[128 = 0]

[140 155 123 130 109 100 121 110 126 135 122 125 143 134 145  94 139 118
 146  84 125 127 131 172 138  99 133 134 108 153  71 150 151 132 156 148
 129 111 125 148 102 141 141 120 142  77 137 156 147 130 152  94 152 145
 115 156 189 108 163 127 113 139 107 125 128 130 102 143 132 146 145 148
 120] -> Z Z216
[115 175 136 111 102 157 130  98 131 141 136 126 118 138 127 125 119 131
 110 121 140 138 131 128 120 116 156 127 134 135 134 112 135 129  89 130
 138 124 120 111 118 219 135 118 125 112 127 107 124 118 111 127 144 132
 124 171 140 116  78  91 130 144 128 119 126 100 113 124 127 100 131 117
 118] -> T z243
[116 126 156 134 153 135 135 115 131 140 138 129 116 130 118 117 123 118
 107 140 120 138 122 107 108 116 119 118 147 117 139 116 153  97  93  99
 105 137 113 114 142 185 126 103 121 114 104 147 115 116  91 139 160 152
 128 119 127 114 103  96 129 138 140 116  84 107 101 151 136 108 138 122
  99] -> T z323
[126  91 142 130 152  99 122 152 141 133 119 134 125 129 137 163 142 139
 140 144 114 134 121 124 152 124 124 139 126 140 114 140 150 141  99  99
 135 107 132 126 121 105 122 124 106 118 140 146 115 115 125 136 125 126
 141 113 147 135 128 143 127 133 129 128 132 163 128 133 137 136 138 140
 132] -> S z117
[130 105 128 111  97 140 123 119 130 133 118 133 125 144 126 127  90 143
 125 142 100 137 141 110  99 110 136 133 117 140  58 151 130 121  93 129
 137 141 140 129 105 208 139 126 155 118 133 132 130  97 123 138 142 136
 113 132 127 153 124 152 130 152  98 107 129 129 118 128 103 134 141 122
 141] -> G z975
[119  97 198 109 135 120 123  78 136 141 131 105 122 140 124 142  99 134
 113 127 121 156 136 104 121 109 109 121 112 150 139 121 118  89 162 122
 119 130 117 121 107 227 126 112 142 107 121 174 112 134 124 113 180 139
 126 115 117 104 135 130 122 135 149 120  99 117  99 128 133 128 152 113
 108] -> T z323
[148  95 119 135 132 108 124 160 124 136 109 121 124 133 126 133 123 142
 152 121 109 130 126 129 148 125 151 144 120 171  79 145 159 136 130 114
 163 114 138 135 111 102 122 133 137 143 147 156 134 123 157 118 109 120
 130 124 157 143 170 169 129 142  98 122 144 155 137 128 137 157 132 136
 137] -> S z506
[141 152 104 137  98 117 135 123 134 128 125 125 129 144 134 126 129 147
 140 104 111 133 143 125 135 110 128 140 109 144  51 147 137 129 140 136
 140 126 141 161  98 150 142 129 141  89 133 139 142 122 145  99 149 142
 123 150 142 150 143 157 115 166 109 115 137 125 130 121 123 138 142 131
 131] -> Z z881
[116 118 163 112 159 128 123 109 133 134 124 116 112 136 126 123 103 141
 106 136 127 148 134 107  98 112 136 118 141 154 121 108 136 100 130  72
 119 128 123 119 120 230 124 103 143 131 127 183 123 132  97 123 149 151
 132 105 114 113 132 111 127 142 137 121  88 123 106 127 162 112 144 115
 116] -> T z323
[131 129 148 115 117 151 126 129 130 146 115 116 108 132 118 143 118 139
 123 130 116 141 115 122 127 119 162 139 126 147  93 143 153 146  70 119
 165 129 135 113 110 189 140 130 125 147 147 112 130 100 120 144 130 129
 130 120 142 133 105 139 135 149 121 116 148 134 125 123 120 123 128 120
 130] -> G z132
[128 139 110 127  93  88 128  99 136 133 121 136 137 133 143 111 127 135
 124 135 105 138 139 130 127 111 118 136  90 128  51 170 114 117 170 168
 113 132 143 151 113 135 143 128 149  87 124 129 139 109 134  97 157 145
 104 135 164 128 150 142 117 134 109 124 135 140 126 112  97 150 150 136
 117] -> Z Z500
[110 108 156  93 123 135 137 108 151 124 131 139 134 137 128 148 105 145
 107 148 123 147 142  89 110 125 105 118 116 114 141 125 117 107  95 113
 104 138 128 117 135 200 127 103 138 108 113 144 108 104  77 151 163 138
 133 127 102 128  93 119 105 145 153 132 115 117 108 124 129 112 141 120
 134] -> T z323
[138 115 143 118 109 150 114 121 118 140 123 118 107 136 111 118  98 114
 133 140 102 134 120 136 101 112 176 138 129 164  87 142 157 150  68 114
 160 123 136 108 100 233 132 127 144 157 152 120 136  97 126 144 115 125
 132 120 147 135 117 119 147 154  97  97 126 127 105 127 129 131 123 123
 130] -> G z132
[128 123 146 103 102 128 128  92 119 149 126 120 123 120 115 116  93 121
 118 140 108 136 134 130 107 105 155 130  98 148  80 164 124 128 110 141
 132 123 130 128 113 228 144 119 148 123 139 120 135  94 127 126 138 132
 110 123 176 112 120 112 129 131 111 106 126 134 107 117 104 130 139 122
 122] -> G z46
[134 181 104 138  68 126 127 114 115 137 129 137 135 143 143  98 136 139
 136  89 127 128 135 148 134 106 144 135 108 141  60 145 153 132 128 159
 134 111 128 154  96 167 150 116 148  59 134 130 142 114 142  94 147 148
 112 174 199 124 116 129 115 161 107 137 144 113 133 108 110 142 134 134
 131] -> Z Z216
[131  66 149 108 113 114 126 137 127 121 128 125 129 141 109 152 102 136
 127 150  99 129 127 108 128 129 107 132 110 140  95 159 120 132 127 143
 148 137 141 126 119 149 126 144 144 147 138 128 125 117 134 143 129 127
 131 117 110 151 149 162 130 143 118 115 140 147 133 136 118 147 129 125
 137] -> G z132
[123 140 149 109 116 150 125  95 134 124 132 132 124 141 129 120 101 120
 123 126 133 134 142 109  96 118 143 121 137 141 134 106 126 111 112 111
 121 127 128 117 120 235 135 109 140 123 128 145 120 122 106 124 143 133
 125 124 122 126 112  94 123 143 122 113 102 112 102 132 137 109 138 112
 135] -> T z243
[123  71 142 124 169  75 136 156 140 133 113 141 122 119 140 156 150 149
 139 147 118 151 121 127 169 127 111 131 109 143 105 163 154 130 142  87
 128  95 129 156 130  58 112 126 106 125 142 174 115 113 125 129 129 129
 133 104 172 109 161 157 135 105 124 152 144 174 132 120 136 154 143 145
 122] -> S z506
[135 139 141 149 131 116 137 155 121 133 129 114 121 142 133 141 154 144
 143  98 140 136 122 141 162 137 107 123 142 120 126 118 156 138 131 122
 145 113 103 134 117  91 121 112 130  88 112 158 118 137 146 122 163 138
 121 162 131 143 128 162 123 152 135 129 152 115 129 130 129 134 116 139
 114] -> S Z843
[121 108 158 106 108 137 126 105 139 135 128 116 128 140 118 141  92 132
 117 142 113 143 142 106 101 111 119 127 122 139  90 141 130 104  91 113
 123 128 132 113 111 244 132 106 149 110 128 142 118 108 104 131 165 151
 121 131 122 130  99 120 130 170 114 110 101 109  95 128 127 126 140 123
 126] -> T z323
[142 128 111 137 109  94 121 126 131 132 113 134 136 152 143 118 135 139
 143 125 101 134 132 135 156 108 114 137  86 150  44 177 141 116 148 146
 132 117 135 161 103 111 144 131 144  84 138 140 141 109 145 103 148 141
 116 134 174 125 158 169 118 137 113 131 153 141 138 115 104 170 145 137
 127] -> Z Z500
[133 124 129 142 130 110 127 132 134 140 120 121 130 128 135 134 148 143
 130 121 121 138 130 131 154 126 122 136 118 123  81 140 135 129 142 130
 140 108 139 144 112  96 132 136 119 105 126 134 132 126 138 114 140 141
 123 134 142 142 147 166 117 143 114 135 142 139 139 121 124 150 136 136
 123] -> S z506
[122 135 134 126  94 147 127 112 134 129 133 131 123 143 143 131 112 134
 122 131 120 129 140 120 122 113 116 130 131 119 110 128 131 120  78 132
 126 132 139 114 117 210 135 107 142  98 114 122 123 111 106 125 159 148
 127 145 113 139  88 116 129 161 125 110 100 103 104 130 127 109 135 120
 130] -> T Z62
[128 122 115 119  94 128 118 101 131 134 127 133 125 136 117 110  83 130
 123 134  95 137 106 117  96 109 145 133 109 134  37 159 117 110 116 141
 123 146 146 127 104 252 149 134 162 136 151 115 150  97 122 114 133 139
 112 108 118 146 144 138 121 148  92 101 107 130 115 112 111 137 145 115
 134] -> G z975
[135 121 132 114  97 134 127 125 126 142 121 140 121 130 121 122  94 136
 129 138 111 133 131 130 109 103 143 132 124 136  72 139 140 127  93 124
 137 128 135 127 114 201 150 121 156 121 127 139 137 101 125 130 140 144
 122 136 148 143 122 125 137 159 103 101 127 133 107 131 124 143 140 110
 132] -> G z975
[133  96 152 141 137  95 129 152 121 133 122 116 121 138 128 131 134 149
 135  93 126 129 127 140 151 120 109 133 123 151  90 144 153 111 158 117
 149 111 123 152 126 111 128 121 135  94 130 179 122 134 149 129 161 139
 126 146 152 125 150 183 127 150 134 133 161 141 125 129 124 148 129 143
 105] -> S Z843
[126 156 141 131 112 170 121 104 129 144 132 109 115 145 118 123 106 137
 126 124 125 136 134 120 106 112 151 133 143 137  75 120 134 112  86 128
 147 145 133 111 106 239 137 133 144 128 129 125 131 109 117 124 151 140
 125 133 116 142 105 125 124 173 115  94 122 100 106 126 135 123 130 113
 113] -> G z975
[127  83 135 109 105 121 133 139 131 140 116 141 115 137 118 124  77 137
 115 159 105 127 123 125 110 109 123 122 125 127  63 171 128 126  85 123
 141 137 138 127 125 183 138 120 149 128 134 128 134  86 107 153 150 150
 114 123 143 151 127 149 120 149 107 104 138 141 105 135 102 136 130 121
 130] -> G z975
[119 128 146 119 106 133 134 100 141 132 125 136 123 130 120 125 111 129
 115 145 113 141 135 128 111 106 114 131 125 112  98 145 125 118  95 136
 111 134 134 109 126 191 141 111 137 100 117 119 124 102 102 138 160 152
 118 134 148 124  99 113 126 135 120 111  98 110  89 129 112 125 147 108
 124] -> T Z62
[135 118 127 137 120  97 113 154 126 130 117 133 133 130 130 136 143 150
 141 125 123 133 129 161 157 117 121 121 124 132 102 146 141 121 154 120
 136 110 131 147 120  82 128 117 119  94 129 161 124 132 138 124 141 139
 124 145 155 124 140 157 130 151 129 136 163 138 136 122 127 144 128 140
 121] -> S Z843
[132 137 116 117  96 106 130 126 125 139 115 135 131 121 143 112 126 143
 120 129 117 135 129 143 145 107 139 131  87 137  80 170 133 130 138 146
 125 121 129 157 117 141 149 120 131  91 144 124 133  99 131 119 145 143
 109 139 202 100 125 125 130 133 111 138 158 144 130 114 100 142 132 133
 132] -> Z Z500
[138 143 163 131  99 119 125 112 128 128 117 119 141 144 146 130 123 137
 137  94 125 123 145 128 142 119 138 127 108 157  93 131 142 119 174 144
 147 111 128 149 103 153 133 127 149  80 132 176 133 142 144  94 154 135
 124 152 166 129 162 145 112 142 121 139 151 127 145 113 145 146 137 135
 130] -> Z Z216
[117 140 138 124 130 149 130  74 146 121 138 187 130 131 136 148 120 137
 112 132 126 138 139  97 112 129 124 121 143 114 145  99 119 103 105 102
 102 143 130 103 128 187 122 113 123 126 111 130 118 130  98 130 146 134
 134 121  83 137  88 102 121 137 137 122  82  97 115 132 140 103 134 117
 106] -> T z243
[145 164 109 142  94 114 123 120 122 157 130 113 116 140 128 112 122 159
 120 106 120 149 128 147 129 103 153 135 118 134  19 150 135 118 120 147
 153 137 131 158 108 149 142 134 152 107 134 127 123 101 140 103 144 135
 105 143 165 144 116 172 125 168 115 115 164 134 148 114 100 135 128 132
 103] -> Z Z216
[135  79 132 110 117 109 134 171 119 121 109 129 134 146 131 163 119 176
 143 116 116 137 130  94 147 145 112 120 130 141  92 134 147 119 120 102
 159 124 138 148 121 128 114 121 140 114 129 179 110 124 140 135 144 127
 132 142 106 162 133 189 127 173 136 135 165 146 147 133 136 136 113 145
 144] -> S z117
[131 119 142 126 158 104 132 153 128 148 120 118 121 126 136 144 145 144
 131 119 132 143 125 129 161 124 135 123 132 147 117 130 147 133 134  99
 142 105 125 142 126 100 122 118 110 117 114 165 122 130 135 125 135 122
 137 119 157 119 134 144 132 127 137 142 153 148 132 124 138 128 129 139
 123] -> S z506
[136 125 134 141 126 105 137 159 134 130 112 126 125 141 141 143 140 159
 145 107 117 140 128 133 158 123 123 133 132 148  90 135 172 131 113 102
 152 105 128 145 120 109 127 119 120  91 140 160 124 118 141 123 151 137
 121 141 178 126 129 163 126 159 125 139 159 138 134 125 133 139 124 141
 121] -> S Z843
[146 134 122 144  91  90 126 122 112 138 126 129 133 126 127  83 132 110
 139 106 132 104 117 189 152 112 121 135  92 140  71 179 131 143 174 174
 136 117 119 163 124  87 150 134 156  90 127 119 151 110 161 114 144 153
 103 161 236  94 165 142 129 123 112 125 174 131 123 113  84 157 121 144
 118] -> Z z881
[129 139 152 121 121 158 126 125 126 137 121 112 115 137 122 132 121 118
 127 123 126 133 127 142 129 117 144 133 138 139 125 124 147 137  73 114
 151 131 110 117 120 184 129 118 133 128 129 113 121 108 114 136 140 132
 117 130 140 125 105 120 134 153 125 109 135 115 114 130 136 112 125 127
 122] -> G z132
[107 139 150 110 110 151 126  83 142 131 136 127 125 133 130 138 112 115
 113 132 119 140 137  93 104 110 120 122 125 131 142 127 118 118 107 137
 111 133 125 108 120 222 128 111 131 111 120 123 123 119 114 128 161 136
 127 128 112 117  99  98 118 137 136 121  91 104 102 127 133 106 142 111
 124] -> T z243
[117 112 144 120 113 124 125 107 136 134 130 140 127 133 121 131 108 136
 109 149 102 144 118 119 112 105 112 124 116 133  89 149 127 119  99 134
 121 136 135 123 130 199 139  97 131 109 122 145 115 101 106 137 159 148
 111 113 139 120 110 125 132 131 120 109 101 122 101 127 112 117 140 120
 120] -> T Z62
[125 106 152  99 106 136 125 104 125 143 121 116 115 125 119 142  85 135
 116 159  90 144 129 116 119 115 136 134  99 145  71 168 133 137 108 143
 149 146 139 124 106 205 114 129 143 137 151 110 130  91 127 145 143 123
 119 106 134 130 129 150 137 130 117 102 133 148 123 124  98 142 140 118
 116] -> G z46
[138 142 123 138  93  93 129 114 114 137 124 130 141 129 138 110 153 108
 149  97 138 119 127 181 167 105 123 133  96 147  92 166 150 116 157 166
 133  96 115 156  54 122 140 124 143  54 129 133 143 115 161 112 173 159
 106 166 210  95 146 118 125 123 113 139 148 124 125 114  91 144 142 137
 130] -> Z Z216
[131 129  93 145 104 107 137 149 132 138 119 155 129 118 139 112 138 138
 137 149 109 126 121 139 123 104 115 139 112 111  37 174 137 130  96 147
 116 128 140 145 126  96 152 124 133  92 128 114 140  91 118 129 144 153
 114 141 174 138 127 154 130 142  99 120 129 138 119 127 100 143 136 140
 123] -> Z Z500
[112 130 138 100 126 135 125 103 124 140 131 149 128 128 127 130 103 126
 107 157 120 139 141 112  98 107 144 109 126 123 131 131 114 116  85 112
 105 135 124  91 141 212 136 111 126 130 129 117 124 100  84 145 135 142
 123  98 140 112  84  85 138 113 128 122  89 124 111 125 121 111 136 118
 129] -> T Z62
[114 132 144 124 114 134 133 121 143 135 134 135 121 132 133 138 133 118
 120 137 126 143 131 125 119 110 115 120 132 126 114 134 132 115  72 110
 111 124 128 119 135 175 132 103 114  90 113 137 114 106  92 139 169 155
 129 134 140 129 104 107 123 154 118 124  97 111  99 131 133  95 140 117
 116] -> T Z62
[107 134 153 125 148 142 133 122 142 129 141 131 125 138 125 129 115 127
 113 130 142 142 162 115 112 131 107 121 151 105 144  99 126  92  98  91
 108 138 114  89 135 193 127  86 124 101  98 168 114 121  86 133 175 153
 135 133 108 122  88 113 127 155 138 123  86 101  95 142 146  97 133 123
 107] -> T z323
[133 106 119 116  93 138 124 123 123 134 121 132 123 135 129 120  89 141
 115 141 109 129 131 101 114 106 140 134 107 135  53 162 123 116 114 116
 151 140 144 134 107 195 150 120 157 123 138 123 134  95 129 132 136 139
 112 134 148 141 135 152 134 150 112 107 144 131 123 124 103 143 125 118
 134] -> G z975

[134 142 138 126 134 121 139 132 132 125 112 122 124 126 113 155 135 142
 131 128 121 128 145 116 161 146  58 107 136 120 124 113 136  99 123 126
  95 111 122  17 138 131 136 206 155 135 116 132  47 111 114 183 117 108
 103 145 138 127 110 109 178 106 163 184 137 141 133  69 130 101 122  94
 133] -> z102 z154
[130 121 129 146 129 135 136 121 129 146 107 113 125 122 142 142 120 122
 129 123 108 132 194 143 116 129 159 127 128  85 130 137 122 122 138 138
 133 113 146 130 148 149 132 114 128 153 120 127  72 102 101 114 133 125
 122 125 125 125 127 122 173 127 130 158 123 115 138  81 106 150 134 118
 132] -> Z890 Z42
[148 136 144 117 143 123 148 125 140 103 108 125 118 136  98 156 165 152
 125 132 121 117 182 133 148 163  74  97 124 114 131 120 134  83 102 124
  69  95 110   6 161 142 129 225 155 132 110 144   6  88 111 213  90 102
  87 139 138 129 110  98 217  91 178 207 140 157 133  49 123  69 142  91
 142] -> z102 z154
[134 113 125 131 135 134 137 124 129 143 102 107 126 121 141 143 143 120
 134 126  96 134 182 137 123 121 113 125 125  79 129 129 124 117 141 138
 135 112 142 125 149 152 130 122 130 151 106 141  60 100 109 132 119 122
 114 137 127 137 129 116 190 126 129 178 108 126 131 116 116 184 153 119
 137] -> Z890 Z42
[128 130 135 137 127 128 135 124 133 145 113 121 125 125 133 140 116 132
 135 128 112 127 188 138 125 145 160 121 124 102 132 134 130 124 123 135
 110 132 137 113 144 139 133 134 132 152 129 134  76 107 111 120 137 127
 119 126 135 136 123 125 156 122 134 138 134 117 129 102 107 134 125 117
 126] -> Z890 Z42
[128 116 122 130 133 129 133 129 129 144 114 103 130 124 132 130 146 128
 124 123 108 133 145 134 132 121  97 126 125 100 134 125 128 121 141 132
 130 119 121 122 130 146 125 150 131 137 105 130  80 118 119 138 124 116
 116 127 125 137 130 124 154 129 129 138 116 125 130 143 127 187 149 128
 132] -> z913 z414
[134 113 117 138 129 125 132 122 133 146 112 106 125 119 140 132 153 136
 122 128 100 120 177 131 140 123  81 125 114  75 138 123 147 111 130 140
 139 119 121 115 140 149 143 162 131 140  98 141  33 102 113 137 116 120
 108 119 130 132 128 117 133 112 140 105 112 124 132 134 114 222 147 116
 125] -> z913 z414
[131 143 143 111 139 127 140 133 139 100 120 133 117 128  93 146 141 146
 132 134 143 116 103 116 155 158  63 101 131 152 124 110 127  98 112 112
  70 110 121   6 131 118 121 214 160 119 114 132  72 118 161 206 100 110
  96 146 138 125  97 106 182 104 171 187 146 159 130  52 121  31 117 107
 139] -> z102 z154
[123 148 130 128 116 124 128 133 136 134 140 140 125 124 123 138  92 127
 138 130 171 131  53 101 157 133  69 132 140 161 117 114 138 128 142 115
 124 145 137 122  99  86 125 160 150 121 139 112 162 169 153 128 146 131
 141 142 128 123 117 128  94 131 138 118 145 113 132 105 154  93  90 148
 126] -> z102 z154
[134 112 136 100 141 137 135 124 122 124   6 112 128 128 130 138 154 120
 127 119  80 126 190 146 101 120 169 127 115  84 130 135  98 121 138 138
 118 104 135 125 158 167 131 104 115 148 112 146  88  87 100 136 112 112
 126 137 126 132 130 119 214 129 123 187 103 146 131 128 113 142 167 109
 132] -> Z890 z986
[130 145 146 123 132 109 113 138 131 115 132 137 124 131 105 144 124 150
 128 135 161 108 113 112 157 146  62 109 137 148 125 111 141 115 111 115
  97 121 116  34 127 112 126 200 159 119 131 122  81 128 134 181 116 119
 108 133 136 124 114 117 138 108 158 144 148 136 127  81 137  78 114 114
 134] -> z102 z154
[129 141 148 122 131 125 139 129 142 130 115 126 123 120 111 159 118 136
 136 132 146 131 100 103 162 142  43 117 136 129 114 112 130 102 147 116
  90 115 136  45 128 110 134 200 166 139 119 123  74 136 130 177 121 116
 109 153 127 122 111 114 172 107 162 195 137 128 134  64 144  71 111 124
 134] -> z102 z154
[139 109 118 140 132 120 129 122 130 145 106  95 128 121 135 132 171 148
 123 122  90 123 205 137 132 130  75 125 125  61 143 122 151 107 126 149
 139 122 113  89 150 142 121 175 127 143 101 139   6  87 106 143 111 121
  99 111 132 132 125 114 155 111 145 124 116 125 135 134 103 238 162 109
 129] -> z913 z414
[127 112 117 135 127 118 132 129 127 142 122 108 131 124 141 116 153 142
 121 129 106 130 141 122 140 111  76 137 128 103 117 120 150 133 133 141
 149 131 117 144 139 139 126 147 125 126 102 113  80 121 119 129 130 133
 124 124 128 130 129 124 107 131 130  92 117 125 125 158 117 235 153 132
 120] -> z913 z894
[137 130 133 116 131 118 134 138 137 121 114 119 129 123 109 152 157 141
 128 136 139 130  86 103 162 134  17 111 135 132 121 104 139 104 145 113
  95 116 119  46 133 126 124 209 162 117 111 128  74 131 131 186 124 112
 103 150 132 121 121 111 157 118 161 182 127 140 127  88 146 108 136 124
 142] -> z102 Z762
[135 129 135 115 133 114 134 134 130 111 122 132 124 127 102 140 149 148
 122 128 135 123 124 108 152 143  56 108 135 136 118 115 133 107 123 123
  82 109 115  24 135 127 127 204 149 116 116 134  67 121 119 200  96 107
 104 139 136 130 120 114 160 113 166 176 133 150 132  86 140  96 131 102
 140] -> z102 Z762
[134 123 115 143 126 114 127 134 132 146 111 108 129 119 138 134 150 150
 117 129 106 132 181 139 144 127  57 120 130  82 138 123 161 117 124 145
 142 124 120  97 140 143 131 170 135 141  94 141  17 104 117 140 124 127
 108 105 136 134 122 115 122 113 147  98 122 118 134 132 107 232 148 119
 128] -> z913 z414
[132 124 102 152 127 122 121 126 130 144 117 111 131 122 142 120 145 145
 123 132 107 125 207 150 129 140 123 124 123  84 145 143 155 114 110 145
 146 129 119 112 141 149 131 150 118 143 115 137  42 102 104 123 125 132
 113 108 133 131 124 126 113 110 135  80 131 120 129 141 101 210 135 113
 125] -> z913 z414
[135 116 118 146 135 121 135 119 141 140  95 102 122 118 131 145 157 160
 128 130  87 122 250 159 114 150 107 109 123  58 145 128 156  95  96 155
 123 108 128  34 162 170 138 192 132 156  96 151   6  66  95 163 103 114
  91 114 142 136 118 105 186  95 158 141 122 127 130 102  90 202 156  89
 129] -> z913 z894
[130 140 138 118 130 119 130 132 133 110 125 132 122 127 110 140 143 148
 130 135 146 121 109 117 155 145  58 123 132 145 128 113 139  98 117 114
  86 127 115  31 134 116 129 205 155 120 123 128  86 124 127 191 108 115
 106 153 136 120 114 112 160 101 166 171 143 145 129  87 140  71 123 117
 132] -> z102 z154
[128 122 130 143 131 136 132 120 128 140 103 115 125 123 138 139 134 133
 132 130  95 126 212 151 123 139 140 122 124  82 136 123 128 115 123 139
 129 115 133 101 148 154 137 141 128 154 113 139  37  90 109 132 118 132
 119 123 132 134 124 117 172 116 138 135 118 127 130 112 106 167 144 112
 130] -> Z890 Z42
[134 117 114 139 127 117 128 109 132 151 110 103 136 112 141 125 149 144
 116 123 106 130 175 131 144 123  67 125 133  89 143 123 156 121 128 146
 146 113 116 120 136 145 125 177 130 135  97 141  30 111 120 133 124 126
 114 118 113 131 125 121 117 120 144  88 116 124 134 137 109 238 147 122
 126] -> z913 z414
